Here is a tiny trained network, its code and every weight. The questions are about switching its units off for an input and a target symbol, where a switched-off unit gives its printed mean instead of its output.

import numpy as np


def w(rows, s, z=0):
    codes = np.array(rows[::2]) - 128.0
    scale = np.full(codes.shape[1], s)
    scale[-1] = z or s
    return codes * scale


def f(y):
    return np.maximum(y, 0)


def softmax(a):
    e = np.exp(a - a.max(-1, keepdims=True))
    return e / e.sum(-1, keepdims=True)


def log_softmax(a):
    a = a - a.max(-1, keepdims=True)
    return a - np.log(np.exp(a).sum(-1, keepdims=True))


def net(x, mask):
    ids = ['ΓΛΦΩβεζημξπστψ'.index(c) for c in x.split()]
    T = len(ids)
    res = E[ids] + P[:T]
    u = 0
    for l in range(2):
        q, k, v = (res @ M[l].T for M in (Q, K, V))
        z = softmax(np.where(np.tri(T) > 0, q @ k.T / 3**0.5, -1e9)) @ v
        res = res + np.where(mask[u], z, O[l][:, -1]) @ O[l][:, :-1]
        u += 1
        y = f(res @ A[l][:, :-1].T + A[l][:, -1])
        res = res + np.where(mask[u : u + 12], y, B[l][:, -1]) @ B[l][:, :-1]
        u += 12
    return log_softmax(res[-1] @ U[:, :-1].T + U[:, -1])


Q, K, V, O, A, B = {}, {}, {}, {}, {}, {}
E = w([
[93,152,119],'Γ',
[88,132,173],'Λ',
[135,140,132],'Φ',
[135,108,109],'Ω',
[95,160,89],'β',
[121,81,213],'ε',
[89,210,91],'ζ',
[122,101,154],'η',
[122,155,92],'μ',
[108,220,82],'ξ',
[130,218,56],'π',
[120,10,255],'σ',
[127,83,152],'τ',
[155,165,94],'ψ',
],0.014)
P = w([
[187,158,182],'0',
[7,97,123],'1',
[163,91,108],'2',
[127,205,154],'3',
[51,98,83],'4',
[168,82,120],'5',
[122,212,168],'6',
[59,89,83],'7',
[169,81,123],'8',
[120,226,168],'9',
[64,100,73],'10',
[172,77,126],'11',
[121,225,171],'12',
[67,106,64],'13',
],0.014)
Q[0] = w([
[107,185,139],'0.h0',
[9,129,108],'0.h0',
[101,81,121],'0.h0',
],0.015)
K[0] = w([
[129,254,160],'0.h0',
[54,78,91],'0.h0',
[20,168,189],'0.h0',
],0.0068)
V[0] = w([
[157,98,243],'0.h0',
[134,18,191],'0.h0',
[253,62,79],'0.h0',
],0.0051)
O[0] = w([
[155,99,194,101],'0.h0',
[136,52,176,126],'0.h0',
[255,73,169,2],'0.h0',
],0.0071,0.0017)
A[0] = w([
[58,74,58,173],'0.n0',
[144,178,122,175],'0.n1',
[98,141,92,233],'0.n2',
[93,179,26,175],'0.n3',
[91,206,82,75],'0.n4',
[209,133,136,126],'0.n5',
[255,110,172,198],'0.n6',
[93,195,112,83],'0.n7',
[100,201,109,84],'0.n8',
[132,212,122,255],'0.n9',
[89,91,208,117],'0.n10',
[111,96,180,127],'0.n11',
],0.0093,0.0051)
B[0] = w([
[1,47,131,232],'0.n0',
[94,150,168,177],'0.n1',
[66,74,156,229],'0.n2',
[143,69,139,254],'0.n3',
[181,91,94,200],'0.n4',
[107,220,55,153],'0.n5',
[162,202,183,198],'0.n6',
[187,90,162,182],'0.n7',
[157,121,164,183],'0.n8',
[50,71,249,241],'0.n9',
[97,69,107,166],'0.n10',
[109,73,120,155],'0.n11',
],0.0062,0.0077)
Q[1] = w([
[72,162,253],'1.h0',
[73,204,110],'1.h0',
[150,79,63],'1.h0',
],0.012)
K[1] = w([
[246,204,194],'1.h0',
[43,254,107],'1.h0',
[134,17,34],'1.h0',
],0.0091)
V[1] = w([
[14,243,121],'1.h0',
[5,18,219],'1.h0',
[43,238,57],'1.h0',
],0.011)
O[1] = w([
[72,210,122,117],'1.h0',
[133,117,4,252],'1.h0',
[83,137,156,64],'1.h0',
],0.016,0.021)
A[1] = w([
[95,103,127,104],'1.n0',
[163,124,157,122],'1.n1',
[138,5,127,124],'1.n2',
[54,107,131,122],'1.n3',
[121,60,129,125],'1.n4',
[104,111,100,68],'1.n5',
[74,76,64,133],'1.n6',
[183,115,186,108],'1.n7',
[84,77,142,110],'1.n8',
[125,63,119,135],'1.n9',
[119,77,159,162],'1.n10',
[142,145,168,6],'1.n11',
],0.014,0.012)
B[1] = w([
[135,169,120,143],'1.n0',
[157,147,112,136],'1.n1',
[113,173,128,205],'1.n2',
[130,159,107,153],'1.n3',
[124,158,116,168],'1.n4',
[135,146,172,170],'1.n5',
[131,101,159,254],'1.n6',
[162,135,136,143],'1.n7',
[160,107,115,147],'1.n8',
[98,136,139,182],'1.n9',
[147,118,116,147],'1.n10',
[107,1,155,133],'1.n11',
],0.016,0.055)
U = w([
[5,239,173,139],'Γ',
[121,161,185,192],'Λ',
[180,158,117,181],'Φ',
[122,13,100,108],'Ω',
[1,181,87,111],'β',
[196,209,131,74],'ε',
[32,98,228,39],'ζ',
[125,147,122,157],'η',
[93,53,122,198],'μ',
[187,59,165,89],'ξ',
[141,106,83,244],'π',
[180,175,19,119],'σ',
[122,144,101,160],'τ',
[190,175,30,3],'ψ',
],0.0082,0.006)

Each question gives the input, a string of symbols that net reads in full, and the target symbol t.
The units are the heads (3 rows each of Q, K, V and O) and the neurons (one row each of A and B). Each row of codes is followed by its name. A weight is (code - 128) times the scale printed after its matrix; where a second scale follows, it is the last column's (O, A, B and U).
mask holds one flag per unit, layer by layer, with each layer's heads first. A switched-off unit (its flag False) gives its mean, the last column of its rows in O or B, instead of its output. The means were averaged over made-up inputs and are rounded, as every weight is.
A unit's drop is (log p(t) with every unit on - log p(t) with that unit switched off) / (log p(t) with every unit on - log p(t) with every unit switched off).
The circuit of an input: a set's keep is (log p(t) with only the set's units on - log p(t) with every unit switched off) / (log p(t) with every unit on - log p(t) with every unit switched off). Starting from the 12 units with the biggest drops (on a tie, the unit counted first), units are removed one at a time, each time the one whose removal leaves the highest keep (on an exact tie, the one counted first), for as long as the keep stays at least 0.8.
units of the circuit, in order: the units of the circuit, biggest drop first
unit that matters most: the unit with the biggest drop
k most important neurons: the k neurons with the biggest drops, biggest first
top k neurons in layer l: the k neurons of layer l with the biggest drops, biggest first
input ε μ ψ Ω σ τ τ Ω π ε σ ζ μ, target σ: units of the circuit, in order	[1.h0 0.n6]
input τ μ Γ Ω, target ε: 2 most important neurons	[0.n6 0.n0]
input Ω ξ Ω η μ, target Γ: 4 most important neurons	[0.n9 0.n0 1.n2 0.n2]
input Φ μ Ω σ ζ ε Ω ζ Γ η ε η, target σ: units of the circuit, in order	[1.h0]
input Ω ψ Ω ψ β μ μ ε Ω Ω ψ, target β: top 2 neurons in layer 0	[0.n6 0.n4]
input Ω σ Λ Ω μ η σ, target ξ: units of the circuit, in order	[1.h0 0.n0 0.h0]
input μ μ σ σ Ω Λ ψ ψ Ω, target σ: top 3 neurons in layer 0	[0.n10 0.n11 0.n4]
input Φ Ω ξ Ω ψ, target Γ: top 3 neurons in layer 0	[0.n0 0.n2 0.n9]
input Ω σ Ω Ω, target ξ: 4 most important neurons	[0.n0 1.n2 0.n5 0.n6]
input ζ τ Φ ζ Φ β ψ σ Φ ε Φ Ω μ μ, target β: top 3 neurons in layer 1	[1.n2 1.n9 1.n4]
input Γ ψ Ω ψ σ Ω Ω Ω Λ Ω Φ Ω Φ ξ, target Γ: 2 most important neurons	[0.n9 1.n2]
input ψ Γ Φ ε, target ζ: 4 most important neurons	[0.n0 1.n11 0.n5 0.n3]
input Ω μ μ Γ Ω ψ Γ Ω, target β: top 3 neurons in layer 0	[0.n9 0.n0 0.n6]
input τ β μ ψ μ τ ψ ψ μ ε, target ε: top 4 neurons in layer 0	[0.n6 0.n0 0.n9 0.n2]
input Ω ψ τ Ω ψ β Ω μ, target Γ: 2 most important neurons	[1.n5 1.n2]
input σ τ Φ Ω ψ η Ω Ω π Ω τ, target β: unit that matters most	1.n2
input β Φ ψ μ σ ε Ω σ μ, target σ: 2 most important neurons	[0.n9 1.n2]
input Ω Φ ε η Γ Ω μ Ω Ω ψ, target ξ: top 2 neurons in layer 0	[0.n6 0.n0]
input Ω τ Φ Ω Λ, target Γ: top 3 neurons in layer 1	[1.n6 1.n3 1.n0]
input ξ σ Ω η μ Ω σ Ω ε Λ τ, target Γ: 3 most important neurons	[1.n2 0.n4 0.n0]
input μ Ω μ Φ, target Γ: units of the circuit, in order	[1.h0]
input η μ Φ Ω ψ Φ Γ μ τ η Ω Ω, target Ω: 3 most important neurons	[1.n6 0.n9 1.n2]
input ψ μ Ω ξ ψ Γ ε μ π σ, target ζ: top 3 neurons in layer 1	[1.n11 1.n2 1.n4]
input Ω μ ψ ψ Ω, target β: 2 most important neurons	[0.n9 0.n6]
input ψ ε Ω τ Ω Ω Ω ψ η μ, target ζ: 3 most important neurons	[0.n0 1.n11 0.n5]
input Γ μ η Λ, target β: top 3 neurons in layer 0	[0.n3 0.n9 0.n4]
input Ω η μ Ω, target ξ: 2 most important neurons	[0.n5 0.n0]
input Ω ζ μ ξ μ Φ β τ Ω, target Ω: top 2 neurons in layer 0	[0.n9 0.n0]
input Ω ε Γ σ Φ ζ η μ Φ Γ, target ξ: top 3 neurons in layer 0	[0.n0 0.n6 0.n5]
